Below are the code and all the weights of a small trained network. Each question names an input and a class and asks about switching units off, where a switched-off unit gives its printed mean instead of its output.

import numpy as np


def w(rows, s, z=0):
    codes = np.array(rows[::2]) - 128.0
    scale = np.full(codes.shape[1], s)
    scale[-1] = z or s
    return codes * scale


def f(y):
    return y / 2 * (1 + np.tanh(0.7978845608 * (y + 0.044715 * y**3)))


def log_softmax(a):
    a = a - a.max(-1, keepdims=True)
    return a - np.log(np.exp(a).sum(-1, keepdims=True))


def net(x, mask):
    res = np.array(x, float).reshape(1, 8) / 4 @ E
    y = f(res @ A[0][:, :-1].T + A[0][:, -1])
    res = res + np.where(mask, y, B[0][:, -1]) @ B[0][:, :-1]
    return log_softmax(res[-1] @ U[:, :-1].T + U[:, -1])


A, B = {}, {}
E = w([
[204,47,184,51,168,174,61,147,164,59,27],'x0',
[237,126,111,165,114,199,254,51,114,79,145],'x1',
[86,138,91,171,214,66,73,21,106,48,72],'x2',
[27,187,201,45,74,174,178,161,6,36,103],'x3',
[197,138,75,154,188,106,181,218,61,109,165],'x4',
[164,9,65,97,11,59,101,90,49,138,122],'x5',
[146,162,105,117,124,122,131,126,119,127,104],'x6',
[137,136,135,124,127,109,128,131,133,133,115],'x7',
],0.0055)
A[0] = w([
[107,171,158,144,166,135,140,150,161,113,168,8],'n1',
[171,83,143,70,154,171,84,182,137,80,78,36],'n2',
[195,138,162,68,54,198,158,187,161,198,189,227],'n3',
[92,109,192,130,121,108,63,228,117,204,168,151],'n4',
[167,98,122,56,58,113,89,140,85,188,167,72],'n5',
[125,169,170,144,199,166,141,161,160,151,117,34],'n6',
[111,199,176,124,183,205,140,160,173,155,128,132],'n7',
[122,160,170,78,162,160,121,95,132,158,161,2],'n8',
[208,89,69,212,166,87,102,158,232,205,157,38],'n9',
[97,176,149,100,133,145,154,194,2,94,124,145],'n10',
[41,178,119,176,89,83,162,104,106,211,196,32],'n11',
[150,44,118,115,67,83,118,109,41,157,117,41],'n12',
[164,56,174,86,151,164,88,159,172,75,84,52],'n13',
[80,138,176,83,70,158,102,71,223,146,108,123],'n14',
[86,176,121,79,150,40,28,197,110,178,98,139],'n15',
],0.007,0.0043)
B[0] = w([
[72,73,69,71,161,79,219,193,192,192,112,136],'n1',
[200,163,103,98,85,132,185,154,203,130,206,167],'n2',
[154,133,126,172,190,86,56,76,82,63,138,255],'n3',
[158,150,152,201,132,114,159,95,73,105,120,198],'n4',
[95,2,91,118,178,79,156,175,77,120,113,167],'n5',
[59,54,92,60,159,58,197,129,122,203,73,153],'n6',
[104,57,90,96,196,57,120,111,46,165,57,203],'n7',
[48,99,93,52,97,149,99,199,173,175,60,117],'n8',
[61,60,212,134,76,243,112,182,160,67,79,242],'n9',
[110,96,167,155,76,193,57,185,127,88,102,241],'n10',
[172,198,60,91,63,147,153,208,209,113,189,192],'n11',
[75,116,120,31,182,63,177,123,124,224,52,175],'n12',
[205,221,53,114,84,103,185,181,188,153,201,177],'n13',
[170,171,121,151,108,135,64,160,106,139,99,178],'n14',
[170,181,185,159,134,178,184,60,60,143,171,215],'n15',
],0.0079,0.0067)
U = w([
[31,59,242,112,57,242,65,222,164,74,65,112],'0',
[47,41,53,26,205,26,202,152,112,245,32,46],'1',
[201,215,40,104,69,107,203,228,240,155,244,41],'2',
[142,133,144,191,147,109,96,92,108,108,123,254],'3',
[116,124,132,169,157,140,84,83,99,109,119,249],'4',
[141,140,120,190,139,136,19,130,102,128,101,171],'5',
[128,120,121,218,216,58,36,48,99,35,148,140],'6',
[185,163,219,210,161,185,199,2,66,142,155,48],'7',
],0.0056,0.0046)

Each question gives the input, the list of numbers given to net, and the class t.
The units are the neurons (one row each of A and B). Each row of codes is followed by its name. A weight is (code - 128) times the scale printed after its matrix; where a second scale follows, it is the last column's (A, B and U).
mask holds one flag per neuron, in row order. A switched-off neuron (its flag False) gives its mean, the last column of its row in B, instead of its output. The means were averaged over made-up inputs and are rounded, as every weight is.
A unit's drop is (log p(t) with every unit on - log p(t) with that unit switched off) / (log p(t) with every unit on - log p(t) with every unit switched off).
The circuit of an input: a set's keep is (log p(t) with only the set's units on - log p(t) with every unit switched off) / (log p(t) with every unit on - log p(t) with every unit switched off). Starting from the 12 units with the biggest drops (on a tie, the unit counted first), units are removed one at a time, each time the one whose removal leaves the highest keep (on an exact tie, the one counted first), for as long as the keep stays at least 0.8.
units of the circuit, in order: the units of the circuit, biggest drop first
top k neurons: the k neurons with the biggest drops, biggest first
drop when u is switched off: that unit's drop, to one decimal
input [-7,1,1,8,3,-5,4,-7], class 0: units of the circuit, in order : n10
input [-7,-6,-7,-7,5,8,5,8], class 1: top 4 neurons : n12; n5; n10; n14
input [8,-1,-3,5,0,3,0,-1], class 2: units of the circuit, in order : n13; n2
input [0,7,-7,2,1,-6,5,-4], class 6: units of the circuit, in order : n3; n7
input [6,-2,-6,4,7,7,3,-4], class 1: top 2 neurons : n12; n5
input [-8,4,8,1,5,-5,-7,1], class 2: top 2 neurons : n11; n3
input [7,-6,-6,-4,-4,-3,-4,1], class 2: top 3 neurons : n13; n2; n10
input [1,8,4,-5,6,8,-6,7], class 1: top 3 neurons : n12; n10; n3
input [-7,3,0,-4,-6,-3,-5,7], class 2: top 2 neurons : n11; n10
input [-6,-8,-6,-4,4,-4,-2,6], class 7: top 2 neurons : n15; n4
input [7,-1,-7,5,-3,-6,-6,-4], class 2: top 3 neurons : n13; n2; n9
input [2,-6,6,-7,-7,-2,-7,-7], class 0: top 3 neurons : n9; n3; n7
input [-6,5,-1,2,-4,-1,-6,-4], class 2: top 2 neurons : n11; n9
input [-3,4,7,-5,6,-8,-6,1], class 1: top 2 neurons : n6; n1
input [-6,8,-8,-4,5,2,-7,1], class 6: units of the circuit, in order : n3
input [-5,-4,0,0,-6,-7,-7,-5], class 1: units of the circuit, in order : n7; n1
input [-8,6,7,-7,-5,-2,3,-5], class 2: drop when n15 is switched off : 0.1
input [7,2,-2,1,4,8,4,-7], class 1: drop when n12 is switched off : 0.7
input [0,-5,2,-7,7,-7,-7,1], class 0: drop when n8 is switched off : 0.0
input [-3,-1,-7,7,-8,1,-3,8], class 4: units of the circuit, in order : n3
